Below are the code and all the weights of a small trained network. Each question names an input and a class and asks about switching units off, where a switched-off unit gives its printed mean instead of its output.

import numpy as np


def w(rows, s, z=0):
    codes = np.array(rows[::2]) - 128.0
    scale = np.full(codes.shape[1], s)
    scale[-1] = z or s
    return codes * scale


def f(y):
    return y / 2 * (1 + np.tanh(0.7978845608 * (y + 0.044715 * y**3)))


def log_softmax(a):
    a = a - a.max(-1, keepdims=True)
    return a - np.log(np.exp(a).sum(-1, keepdims=True))


def net(x, mask):
    res = np.array(x, float).reshape(1, 8) / 4 @ E
    y = f(res @ A[0][:, :-1].T + A[0][:, -1])
    res = res + np.where(mask, y, B[0][:, -1]) @ B[0][:, :-1]
    return log_softmax(res[-1] @ U[:, :-1].T + U[:, -1])


A, B = {}, {}
E = w([
[85,63,68,149,82,97,100,172],'x0',
[131,128,123,127,141,147,119,142],'x1',
[135,138,123,119,132,138,126,144],'x2',
[123,139,133,126,121,120,131,122],'x3',
[209,152,177,178,208,50,88,206],'x4',
[128,122,124,123,136,145,128,144],'x5',
[84,79,146,89,169,115,2,68],'x6',
[20,213,99,172,191,110,149,121],'x7',
],0.0078)
A[0] = w([
[175,165,213,118,184,202,182,39,161],'n1',
[128,119,53,151,93,231,125,27,70],'n2',
[175,217,254,85,150,167,176,88,108],'n3',
[118,76,32,204,48,52,98,200,146],'n4',
[194,174,67,240,62,156,240,154,75],'n5',
[79,142,94,24,69,156,154,84,74],'n6',
[19,207,135,141,182,134,130,99,84],'n7',
[231,51,225,66,20,126,127,80,73],'n8',
[157,166,45,57,122,87,173,130,217],'n9',
[65,75,102,98,109,196,226,94,82],'n10',
[157,122,133,142,147,19,153,129,174],'n11',
[37,181,123,150,202,125,178,130,90],'n12',
[104,120,113,132,148,172,137,163,255],'n13',
],0.0072,0.008)
B[0] = w([
[46,126,107,137,100,155,103,133,216],'n1',
[168,149,174,194,176,122,129,188,178],'n2',
[59,152,147,140,97,186,117,176,191],'n3',
[53,151,155,154,105,214,168,137,224],'n4',
[184,61,92,203,121,115,2,38,199],'n5',
[189,140,178,224,221,122,122,147,183],'n6',
[165,142,55,105,100,97,116,165,188],'n7',
[139,175,15,133,128,95,169,167,222],'n8',
[109,126,172,42,102,99,99,114,212],'n9',
[167,123,196,164,203,120,163,142,190],'n10',
[145,175,171,85,176,171,165,115,188],'n11',
[165,137,83,109,142,96,156,139,181],'n12',
[166,78,163,13,111,123,172,66,254],'n13',
],0.009,0.0069)
U = w([
[185,144,185,176,207,124,148,185,65],'0',
[136,121,117,103,131,138,146,106,254],'1',
[139,129,119,101,124,141,138,106,236],'2',
[157,140,7,125,130,107,170,167,15],'3',
[144,101,103,140,137,123,36,69,89],'4',
[70,136,134,136,103,189,145,144,42],'5',
[133,125,140,94,129,119,151,104,160],'6',
[137,123,141,103,131,112,156,116,150],'7',
],0.014,0.0064)

Each question gives the input, the list of numbers given to net, and the class t.
The units are the neurons (one row each of A and B). Each row of codes is followed by its name. A weight is (code - 128) times the scale printed after its matrix; where a second scale follows, it is the last column's (A, B and U).
mask holds one flag per neuron, in row order. A switched-off neuron (its flag False) gives its mean, the last column of its row in B, instead of its output. The means were averaged over made-up inputs and are rounded, as every weight is.
A unit's drop is (log p(t) with every unit on - log p(t) with that unit switched off) / (log p(t) with every unit on - log p(t) with every unit switched off).
The circuit of an input: a set's keep is (log p(t) with only the set's units on - log p(t) with every unit switched off) / (log p(t) with every unit on - log p(t) with every unit switched off). Starting from the 12 units with the biggest drops (on a tie, the unit counted first), units are removed one at a time, each time the one whose removal leaves the highest keep (on an exact tie, the one counted first), for as long as the keep stays at least 0.8.
circuit, biggest first: the units of the circuit, biggest drop first
unit that matters most: the unit with the biggest drop
top k neurons: the k neurons with the biggest drops, biggest first
drop of u: that unit's drop, to one decimal
input [4,-5,4,-4,-6,-6,2,0], class 0: circuit, biggest first	[n6; n2; n10]
input [-7,-5,4,-1,-2,-4,7,-8], class 3: top neuron	[n8]
input [3,3,4,5,-6,3,-6,4], class 0: circuit, biggest first	[n10; n6]
input [-5,8,4,-2,-8,-5,1,3], class 0: top 3 neurons	[n6; n2; n10]
input [2,-3,-8,-3,5,-5,6,8], class 3: circuit, biggest first	[n7; n12]
input [1,2,-3,-3,4,-1,1,7], class 3: top 2 neurons	[n7; n12]
input [1,6,8,5,4,-6,-6,-2], class 6: circuit, biggest first	[n6; n9]
input [2,7,-6,-6,5,-4,-6,-7], class 1: circuit, biggest first	[n6; n2]
input [-5,3,-4,6,4,1,0,5], class 2: circuit, biggest first	[n6; n10]
input [1,4,-1,1,-7,-6,6,-6], class 0: top 2 neurons	[n6; n2]
input [4,-8,-2,-1,-8,-1,-4,8], class 0: top 3 neurons	[n10; n6; n2]
input [6,6,3,2,6,1,-1,-7], class 3: top 2 neurons	[n8; n10]
input [-7,-3,3,4,0,-3,-6,5], class 5: top 2 neurons	[n3; n1]
input [-8,0,-7,2,-1,-5,-5,2], class 5: unit that matters most	n3
input [-4,1,4,6,-8,-6,-8,-5], class 0: top 2 neurons	[n10; n6]
input [-5,6,3,-2,-8,3,-6,4], class 0: top 3 neurons	[n10; n6; n2]
input [-1,-8,0,7,5,-3,-5,5], class 1: top 4 neurons	[n6; n10; n2; n5]
input [8,7,-2,-2,6,-4,6,2], class 5: top 2 neurons	[n4; n5]
input [6,-4,5,3,7,-1,6,8], class 3: top 2 neurons	[n7; n12]
input [6,-4,7,3,-7,-5,2,-5], class 0: top 3 neurons	[n6; n2; n10]
input [-8,1,4,2,-7,5,1,-2], class 5: top 2 neurons	[n1; n3]
input [-8,-4,-4,-2,2,3,-4,-6], class 5: circuit, biggest first	[n3; n1]
input [3,5,-4,-8,2,-1,-5,5], class 2: unit that matters most	n8
input [3,1,-6,-4,-3,-4,6,-8], class 3: drop of n7	0.0
input [8,4,-5,-8,-3,3,-7,8], class 2: drop of n8	0.3
input [-5,4,0,-7,6,-2,4,0], class 2: drop of n6	0.7
input [-3,6,7,6,-7,7,2,5], class 0: drop of n6	0.4
input [-5,-5,1,3,6,-1,-6,-8], class 3: unit that matters most	n8
